Here is a tiny trained network, its code and every weight. The questions are about switching its units off for an input and a target symbol, where a switched-off unit gives its printed mean instead of its output.

import numpy as np


def w(rows, s, z=0):
    codes = np.array(rows[::2]) - 128.0
    scale = np.full(codes.shape[1], s)
    scale[-1] = z or s
    return codes * scale


def f(y):
    return y / 2 * (1 + np.tanh(0.7978845608 * (y + 0.044715 * y**3)))


def softmax(a):
    e = np.exp(a - a.max(-1, keepdims=True))
    return e / e.sum(-1, keepdims=True)


def log_softmax(a):
    a = a - a.max(-1, keepdims=True)
    return a - np.log(np.exp(a).sum(-1, keepdims=True))


def net(x, mask):
    ids = ['βεθμστφψω'.index(c) for c in x.split()]
    T = len(ids)
    res = E[ids] + P[:T]
    r = res
    for j in range(3):
        rows = slice(2 * j, 2 * j + 2)
        q, k, v = (r @ M[0][rows].T for M in (Q, K, V))
        z = softmax(np.where(np.tri(T) > 0, q @ k.T / 2**0.5, -1e9)) @ v
        o = O[0][rows]
        res = res + np.where(mask[j], z, o[:, -1]) @ o[:, :-1]
    y = f(res @ A[0][:, :-1].T + A[0][:, -1])
    res = res + np.where(mask[3:7], y, B[0][:, -1]) @ B[0][:, :-1]
    return log_softmax(res[-1] @ U[:, :-1].T + U[:, -1])


Q, K, V, O, A, B = {}, {}, {}, {}, {}, {}
E = w([
[134,133,160,182,134],'β',
[151,85,157,47,109],'ε',
[120,111,196,149,133],'θ',
[147,53,59,179,97],'μ',
[134,114,142,146,140],'σ',
[139,131,146,166,124],'τ',
[173,123,127,119,54],'φ',
[119,230,149,81,226],'ψ',
[86,33,119,140,254],'ω',
],0.017)
P = w([
[123,104,162,134,76],'0',
[154,155,216,123,186],'1',
[70,129,101,78,120],'2',
[168,186,217,111,200],'3',
[78,108,105,171,114],'4',
[196,114,160,150,157],'5',
[115,90,7,50,86],'6',
[157,166,159,124,210],'7',
[76,142,111,167,138],'8',
[188,44,120,145,138],'9',
],0.013)
Q[0] = w([
[144,67,171,125,124],'H1',
[199,3,137,192,39],'H1',
[41,151,107,118,85],'H2',
[230,142,155,170,141],'H2',
[229,76,205,138,241],'H3',
[33,149,215,152,121],'H3',
],0.0073)
K[0] = w([
[169,166,2,32,87],'H1',
[136,125,52,51,161],'H1',
[237,99,118,157,237],'H2',
[124,121,235,73,29],'H2',
[94,44,73,211,124],'H3',
[186,159,228,104,193],'H3',
],0.0088)
V[0] = w([
[155,128,139,105,43],'H1',
[105,152,95,202,123],'H1',
[131,107,146,140,177],'H2',
[109,249,170,157,110],'H2',
[175,197,154,64,83],'H3',
[163,203,149,114,160],'H3',
],0.012)
O[0] = w([
[161,90,111,198,179,78],'H1',
[137,87,183,91,104,34],'H1',
[58,141,131,103,112,199],'H2',
[163,108,137,4,99,110],'H2',
[148,74,121,163,144,2],'H3',
[137,131,66,88,125,89],'H3',
],0.015,0.0047)
A[0] = w([
[68,181,146,132,181,254],'N1',
[118,205,115,152,142,171],'N2',
[193,120,191,61,161,186],'N3',
[174,156,254,141,104,4],'N4',
],0.0079,0.0046)
B[0] = w([
[154,116,99,131,55,245],'N1',
[130,4,98,126,110,187],'N2',
[126,194,131,162,189,195],'N3',
[62,53,103,141,145,166],'N4',
],0.013,0.012)
U = w([
[129,81,176,160,146,114],'β',
[176,33,129,168,190,63],'ε',
[91,2,187,142,163,48],'θ',
[86,186,139,237,126,109],'μ',
[137,125,154,161,110,253],'σ',
[151,78,145,158,118,168],'τ',
[228,4,101,156,110,94],'φ',
[161,73,78,116,130,195],'ψ',
[39,116,100,168,90,67],'ω',
],0.0094,0.0058)

Each question gives the input, a string of symbols that net reads in full, and the target symbol t.
The units are the heads (2 rows each of Q, K, V and O) and the neurons (one row each of A and B). Each row of codes is followed by its name. A weight is (code - 128) times the scale printed after its matrix; where a second scale follows, it is the last column's (O, A, B and U).
mask holds one flag per unit, heads first, then neurons. A switched-off unit (its flag False) gives its mean, the last column of its rows in O or B, instead of its output. The means were averaged over made-up inputs and are rounded, as every weight is.
A unit's drop is (log p(t) with every unit on - log p(t) with that unit switched off) / (log p(t) with every unit on - log p(t) with every unit switched off).
The circuit of an input: a set's keep is (log p(t) with only the set's units on - log p(t) with every unit switched off) / (log p(t) with every unit on - log p(t) with every unit switched off). Starting from all 7 units, units are removed one at a time, each time the one whose removal leaves the highest keep (on an exact tie, the one counted first), for as long as the keep stays at least 0.8.
units of the circuit, in order: the units of the circuit, biggest drop first
most important unit: the unit with the biggest drop
top k neurons: the k neurons with the biggest drops, biggest first
which heads matter: for each layer, one digit per head in row order, 1 if its drop is at least 0.15 and else 0, layers parted by /
input β ω β τ ω θ ω μ, target ω: units of the circuit, in order => [H3 H1]
input σ ψ ε φ ψ ψ θ, target ψ: most important unit => H3
input σ ψ φ, target ψ: units of the circuit, in order => [H3 H2 N2]
input ψ τ φ μ ω, target ω: which heads matter => 011
input μ ε ω β, target θ: top 2 neurons => [N4 N2]
input ψ μ φ ψ θ ψ φ ψ ψ β, target ε: units of the circuit, in order => [H1 N1]
input σ ψ μ ω ε σ, target θ: units of the circuit, in order => [H3 N4 N3]
input ε σ ε ε, target φ: units of the circuit, in order => [H1 H2 N3 N2]
input μ ψ φ θ φ, target φ: which heads matter => 101
input μ ψ ε ε, target θ: which heads matter => 011
input ε ψ ψ ψ θ ψ μ ε φ σ, target θ: units of the circuit, in order => [H3 N4]
input μ ε ω θ ω θ, target ω: units of the circuit, in order => [H3 N4 H1]
input θ ψ ψ φ ω φ ω ω μ β, target ω: which heads matter => 101
input β μ φ φ τ ε, target ε: units of the circuit, in order => [H1 N1]
input φ σ ω ψ φ φ ψ μ θ, target ψ: which heads matter => 001
input β ψ ω σ β ψ β ψ ψ, target ψ: units of the circuit, in order => [H3]
input θ ψ ε ψ μ, target ψ: units of the circuit, in order => [H2 H3 N2]
input φ ω ψ ω μ ω τ, target ω: units of the circuit, in order => [H2 H1]
input ε φ ε φ τ, target φ: which heads matter => 100
input β φ μ ω ω ε σ, target ω: which heads matter => 010
input ψ φ ψ σ ε ω μ, target ω: units of the circuit, in order => [H2]
input ω θ ψ ψ, target ω: which heads matter => 001
input ε β ε φ μ ψ, target θ: units of the circuit, in order => [N2 H3 N4]
input ψ ψ ψ ω, target σ: units of the circuit, in order => [H2 N3 N2 H1]
input ε μ φ ω, target φ: top 2 neurons => [N1 N3]
input ε ε ε μ μ φ μ ψ ε τ, target θ: top 2 neurons => [N4 N3]
input β ε ω ψ ω ε ε ε, target ω: which heads matter => 001
